Below are the code and all the weights of a small trained network. Each question names an input and a class and asks about switching units off, where a switched-off unit gives its printed mean instead of its output.

import numpy as np


def w(rows, s, z=0):
    codes = np.array(rows[::2]) - 128.0
    scale = np.full(codes.shape[1], s)
    scale[-1] = z or s
    return codes * scale


def norm(h):
    return h / np.sqrt((h * h).mean(-1, keepdims=True) + 1e-5)


def f(y):
    return np.maximum(y, 0)


def log_softmax(a):
    a = a - a.max(-1, keepdims=True)
    return a - np.log(np.exp(a).sum(-1, keepdims=True))


def net(x, mask):
    res = np.array(x, float).reshape(1, 8) / 4 @ E
    u = 0
    for l in range(2):
        y = f(norm(res) @ A[l][:, :-1].T + A[l][:, -1])
        res = res + np.where(mask[u : u + 6], y, B[l][:, -1]) @ B[l][:, :-1]
        u += 6
    return log_softmax(norm(res)[-1] @ U[:, :-1].T + U[:, -1])


A, B = {}, {}
E = w([
[142,137,125,133,132,131,137,134,118,143,130,137],'x0',
[134,121,59,137,152,131,135,128,121,137,149,125],'x1',
[132,132,111,133,133,144,129,137,131,134,132,131],'x2',
[120,129,107,127,129,97,113,118,112,126,136,127],'x3',
[119,101,117,119,134,118,135,107,143,123,140,104],'x4',
[120,225,180,168,170,105,186,30,191,110,87,120],'x5',
[231,92,123,235,114,60,51,186,178,193,120,66],'x6',
[104,172,225,146,218,74,188,185,176,164,253,133],'x7',
],0.0049)
A[0] = w([
[131,81,177,246,150,42,108,197,188,132,146,173,103],'L0N1',
[137,13,99,139,108,61,143,208,115,152,66,101,40],'L0N2',
[82,183,148,14,202,117,166,178,144,153,225,143,74],'L0N3',
[214,100,123,197,85,73,60,104,185,153,78,69,123],'L0N4',
[80,44,117,95,126,143,113,187,80,168,173,153,251],'L0N5',
[176,107,202,155,229,80,101,191,185,255,182,42,17],'L0N6',
],0.0044,0.0018)
B[0] = w([
[150,107,26,44,95,182,193,96,128,154,175,147,224],'L0N1',
[160,153,160,127,54,164,153,206,160,173,161,207,183],'L0N2',
[1,116,181,219,133,41,118,142,112,79,165,178,235],'L0N3',
[178,150,95,219,152,148,73,122,83,176,149,48,229],'L0N4',
[128,149,235,89,119,159,104,181,36,96,165,59,217],'L0N5',
[76,177,88,45,152,141,53,95,74,65,77,172,254],'L0N6',
],0.0062,0.0059)
A[1] = w([
[78,59,135,120,72,152,45,181,96,163,117,186,251],'L1N1',
[177,186,98,119,182,67,93,176,202,182,241,168,76],'L1N2',
[139,128,58,82,160,155,132,101,93,103,158,147,150],'L1N3',
[120,238,95,174,152,155,145,3,152,114,129,163,224],'L1N4',
[101,99,156,130,49,112,156,103,115,109,105,150,21],'L1N5',
[126,199,81,22,137,110,76,119,94,89,91,153,176],'L1N6',
],0.0054,0.0027)
B[1] = w([
[148,118,72,68,156,140,148,158,138,136,223,115,241],'L1N1',
[91,58,148,62,103,146,164,78,193,74,42,142,182],'L1N2',
[131,81,254,126,107,154,169,115,122,128,46,114,192],'L1N3',
[154,96,98,176,125,38,138,65,165,164,30,132,253],'L1N4',
[150,91,102,115,191,207,112,145,124,160,77,93,144],'L1N5',
[132,62,167,50,71,249,231,153,166,72,48,130,232],'L1N6',
],0.0063,0.0068)
U = w([
[128,77,133,13,91,241,182,209,85,90,141,124,188],'0',
[148,93,127,124,112,136,188,56,183,113,17,129,253],'1',
[232,110,55,152,64,193,103,215,97,196,192,83,132],'2',
[227,211,50,226,142,105,60,81,140,198,68,36,12],'3',
[42,186,203,115,188,129,102,216,36,72,253,138,12],'4',
[78,178,181,184,181,55,220,95,191,109,152,175,107],'5',
],0.0069,0.0025)

Each question gives the input, the list of numbers given to net, and the class t.
The units are the neurons (one row each of A and B). Each row of codes is followed by its name. A weight is (code - 128) times the scale printed after its matrix; where a second scale follows, it is the last column's (A, B and U).
mask holds one flag per neuron, layer by layer. A switched-off neuron (its flag False) gives its mean, the last column of its row in B, instead of its output. The means were averaged over made-up inputs and are rounded, as every weight is.
A unit's drop is (log p(t) with every unit on - log p(t) with that unit switched off) / (log p(t) with every unit on - log p(t) with every unit switched off).
The circuit of an input: a set's keep is (log p(t) with only the set's units on - log p(t) with every unit switched off) / (log p(t) with every unit on - log p(t) with every unit switched off). Starting from all 12 units, units are removed one at a time, each time the one whose removal leaves the highest keep (on an exact tie, the one counted first), for as long as the keep stays at least 0.8.
circuit, biggest first: the units of the circuit, biggest drop first
top k neurons: the k neurons with the biggest drops, biggest first
k most important neurons of layer l: the k neurons of layer l with the biggest drops, biggest first
input [2,-2,-7,4,8,-7,8,7], class 0: circuit, biggest first : (L0N6, L1N2)
input [8,5,4,6,-3,0,-6,3], class 4: circuit, biggest first : (L0N3)
input [7,8,1,1,6,3,8,3], class 1: top 2 neurons : (L0N6, L1N2)
input [-1,-8,-1,0,3,7,2,5], class 1: 2 most important neurons of layer 0 : (L0N6, L0N1)
input [6,-4,-6,2,5,6,3,-7], class 3: circuit, biggest first : (L0N4, L1N6)
input [-8,7,2,1,-3,6,2,0], class 3: circuit, biggest first : (L0N4, L1N6)
input [1,-3,6,-3,6,4,8,5], class 1: top 2 neurons : (L0N6, L0N1)
input [-2,5,-5,6,8,-1,7,2], class 0: 2 most important neurons of layer 0 : (L0N6, L0N1)
input [-8,-1,7,0,2,6,1,4], class 1: 2 most important neurons of layer 1 : (L1N4, L1N6)
input [-3,2,2,5,-7,1,-6,5], class 5: 2 most important neurons of layer 0 : (L0N5, L0N6)
input [-8,-1,1,8,-8,0,-3,1], class 4: 3 most important neurons of layer 0 : (L0N3, L0N6, L0N1)
input [7,0,3,-6,3,-6,6,2], class 0: top 2 neurons : (L0N6, L0N1)
input [2,-5,-4,-4,8,-7,-1,8], class 4: top 2 neurons : (L0N3, L0N5)
input [0,-3,-4,-4,3,-6,4,-4], class 2: most important neuron of layer 1 : (L1N6)
input [5,-8,4,-4,-5,5,4,6], class 1: 2 most important neurons of layer 0 : (L0N6, L0N1)
input [5,2,-4,6,-5,8,5,7], class 1: top 3 neurons : (L0N6, L0N1, L1N2)
input [3,-2,-6,3,-6,-5,6,7], class 0: top 2 neurons : (L0N6, L0N1)
input [-8,6,-7,8,3,-3,8,3], class 0: top 2 neurons : (L0N6, L1N2)
input [-4,7,-2,8,4,6,8,4], class 1: top 3 neurons : (L0N6, L1N2, L0N1)
input [-2,0,-7,-5,5,3,3,-1], class 3: circuit, biggest first : (L0N4)
